Here is a tiny trained network, its code and every weight. The questions are about switching its units off for an input and a target symbol, where a switched-off unit gives its printed mean instead of its output.

import numpy as np


def w(rows, s, z=0):
    codes = np.array(rows[::2]) - 128.0
    scale = np.full(codes.shape[1], s)
    scale[-1] = z or s
    return codes * scale


def norm(h):
    return h / np.sqrt((h * h).mean(-1, keepdims=True) + 1e-5)


def f(y):
    return y / 2 * (1 + np.tanh(0.7978845608 * (y + 0.044715 * y**3)))


def softmax(a):
    e = np.exp(a - a.max(-1, keepdims=True))
    return e / e.sum(-1, keepdims=True)


def log_softmax(a):
    a = a - a.max(-1, keepdims=True)
    return a - np.log(np.exp(a).sum(-1, keepdims=True))


def net(x, mask):
    ids = ['ΔΘΛΞΠΣΦΩαεζημ'.index(c) for c in x.split()]
    T = len(ids)
    res = E[ids] + P[:T]
    r = norm(res)
    for j in range(2):
        rows = slice(3 * j, 3 * j + 3)
        q, k, v = (r @ M[0][rows].T for M in (Q, K, V))
        z = softmax(np.where(np.tri(T) > 0, q @ k.T / 3**0.5, -1e9)) @ v
        o = O[0][rows]
        res = res + np.where(mask[j], z, o[:, -1]) @ o[:, :-1]
    y = f(norm(res) @ A[0][:, :-1].T + A[0][:, -1])
    res = res + np.where(mask[2:18], y, B[0][:, -1]) @ B[0][:, :-1]
    return log_softmax(norm(res)[-1] @ U[:, :-1].T + U[:, -1])


Q, K, V, O, A, B = {}, {}, {}, {}, {}, {}
E = w([
[39,173,223],'Δ',
[140,113,200],'Θ',
[214,199,127],'Λ',
[136,211,135],'Ξ',
[90,124,215],'Π',
[111,115,244],'Σ',
[187,133,148],'Φ',
[133,219,136],'Ω',
[215,163,138],'α',
[65,138,216],'ε',
[108,179,77],'ζ',
[23,202,43],'η',
[32,54,114],'μ',
],0.012)
P = w([
[236,171,159],'0',
[102,156,145],'1',
[56,165,244],'2',
[61,167,76],'3',
[74,139,225],'4',
[97,182,221],'5',
[126,129,96],'6',
[111,91,233],'7',
[112,203,239],'8',
[118,117,105],'9',
],0.011)
Q[0] = w([
[76,148,107],'H1',
[162,205,248],'H1',
[89,35,108],'H1',
[100,123,68],'H2',
[116,60,129],'H2',
[230,158,100],'H2',
],0.012)
K[0] = w([
[208,129,128],'H1',
[7,34,158],'H1',
[220,145,55],'H1',
[107,82,118],'H2',
[185,198,41],'H2',
[80,218,143],'H2',
],0.014)
V[0] = w([
[48,128,180],'H1',
[7,11,151],'H1',
[99,147,162],'H1',
[106,127,91],'H2',
[185,189,128],'H2',
[118,142,83],'H2',
],0.012)
O[0] = w([
[76,46,158,255],'H1',
[18,201,80,193],'H1',
[158,113,141,203],'H1',
[133,15,106,80],'H2',
[2,212,123,169],'H2',
[78,16,95,80],'H2',
],0.0074,0.0078)
A[0] = w([
[190,133,113,54],'N1',
[154,119,147,51],'N2',
[165,123,31,101],'N3',
[34,69,248,96],'N4',
[13,50,32,58],'N5',
[49,113,156,122],'N6',
[215,172,98,97],'N7',
[96,175,153,135],'N8',
[42,97,119,175],'N9',
[25,164,178,110],'N10',
[77,180,196,158],'N11',
[171,127,7,165],'N12',
[131,119,150,80],'N13',
[208,116,148,29],'N14',
[16,62,141,252],'N15',
[200,66,101,107],'N16',
],0.014,0.0022)
B[0] = w([
[90,112,135,129],'N1',
[116,127,121,124],'N2',
[120,98,219,126],'N3',
[12,137,45,224],'N4',
[179,20,240,148],'N5',
[90,130,89,191],'N6',
[84,109,102,139],'N7',
[144,125,111,190],'N8',
[132,135,100,178],'N9',
[85,111,126,254],'N10',
[141,93,96,237],'N11',
[111,105,252,130],'N12',
[112,128,116,128],'N13',
[72,110,106,137],'N14',
[166,119,64,202],'N15',
[144,106,98,134],'N16',
],0.02,0.015)
U = w([
[81,119,128,3],'Δ',
[157,188,132,190],'Θ',
[76,166,154,50],'Λ',
[146,191,75,148],'Ξ',
[97,91,187,239],'Π',
[105,100,154,159],'Σ',
[82,178,166,56],'Φ',
[118,191,108,175],'Ω',
[169,121,90,155],'α',
[106,180,131,56],'ε',
[155,8,136,161],'ζ',
[132,109,99,88],'η',
[155,189,102,182],'μ',
],0.014,0.0035)

Each question gives the input, a string of symbols that net reads in full, and the target symbol t.
The units are the heads (3 rows each of Q, K, V and O) and the neurons (one row each of A and B). Each row of codes is followed by its name. A weight is (code - 128) times the scale printed after its matrix; where a second scale follows, it is the last column's (O, A, B and U).
mask holds one flag per unit, heads first, then neurons. A switched-off unit (its flag False) gives its mean, the last column of its rows in O or B, instead of its output. The means were averaged over made-up inputs and are rounded, as every weight is.
A unit's drop is (log p(t) with every unit on - log p(t) with that unit switched off) / (log p(t) with every unit on - log p(t) with every unit switched off).
The circuit of an input: a set's keep is (log p(t) with only the set's units on - log p(t) with every unit switched off) / (log p(t) with every unit on - log p(t) with every unit switched off). Starting from the 12 units with the biggest drops (on a tie, the unit counted first), units are removed one at a time, each time the one whose removal leaves the highest keep (on an exact tie, the one counted first), for as long as the keep stays at least 0.8.
circuit, biggest first: the units of the circuit, biggest drop first
most important unit: the unit with the biggest drop
top k neurons: the k neurons with the biggest drops, biggest first
heads that matter: for each layer, one digit per head in row order, 1 if its drop is at least 0.15 and else 0, layers parted by /
drop when u is switched off: that unit's drop, to one decimal
input Λ Π μ α, target ζ: most important unit	H1
input μ η μ Θ μ Σ Ξ, target ζ: circuit, biggest first	N5, H1, H2, N4
input Θ η Ω Π η Π Λ, target Π: heads that matter	01
input α Λ Π μ, target ζ: circuit, biggest first	N4, H1
input Ξ Θ μ ζ, target ζ: heads that matter	01
input ε Λ ε Σ Ω Ξ μ, target ζ: heads that matter	00
input η α Ω Ω μ Ω Φ, target ζ: circuit, biggest first	N5, H2
input Φ Ω Δ Δ μ Ξ Ω, target ζ: circuit, biggest first	N5, H2, N4, H1
input Θ μ Θ Ω, target ζ: circuit, biggest first	H1, N5, H2, N4
input ε Ω Π Σ Δ μ Λ, target ζ: circuit, biggest first	N4, H2, N12
input μ μ Φ Ξ, target ζ: top 3 neurons	N4, N5, N6
input μ Δ Ξ Θ Π μ Λ, target ζ: drop when H1 is switched off	0.8
input Ω μ Λ Λ ζ Π α Θ Φ η, target Π: drop when H2 is switched off	-0.1
input Λ Ω μ Π Π Φ ζ, target ζ: drop when N4 is switched off	0.5
input η Δ η μ Π Λ η, target Π: most important unit	N12
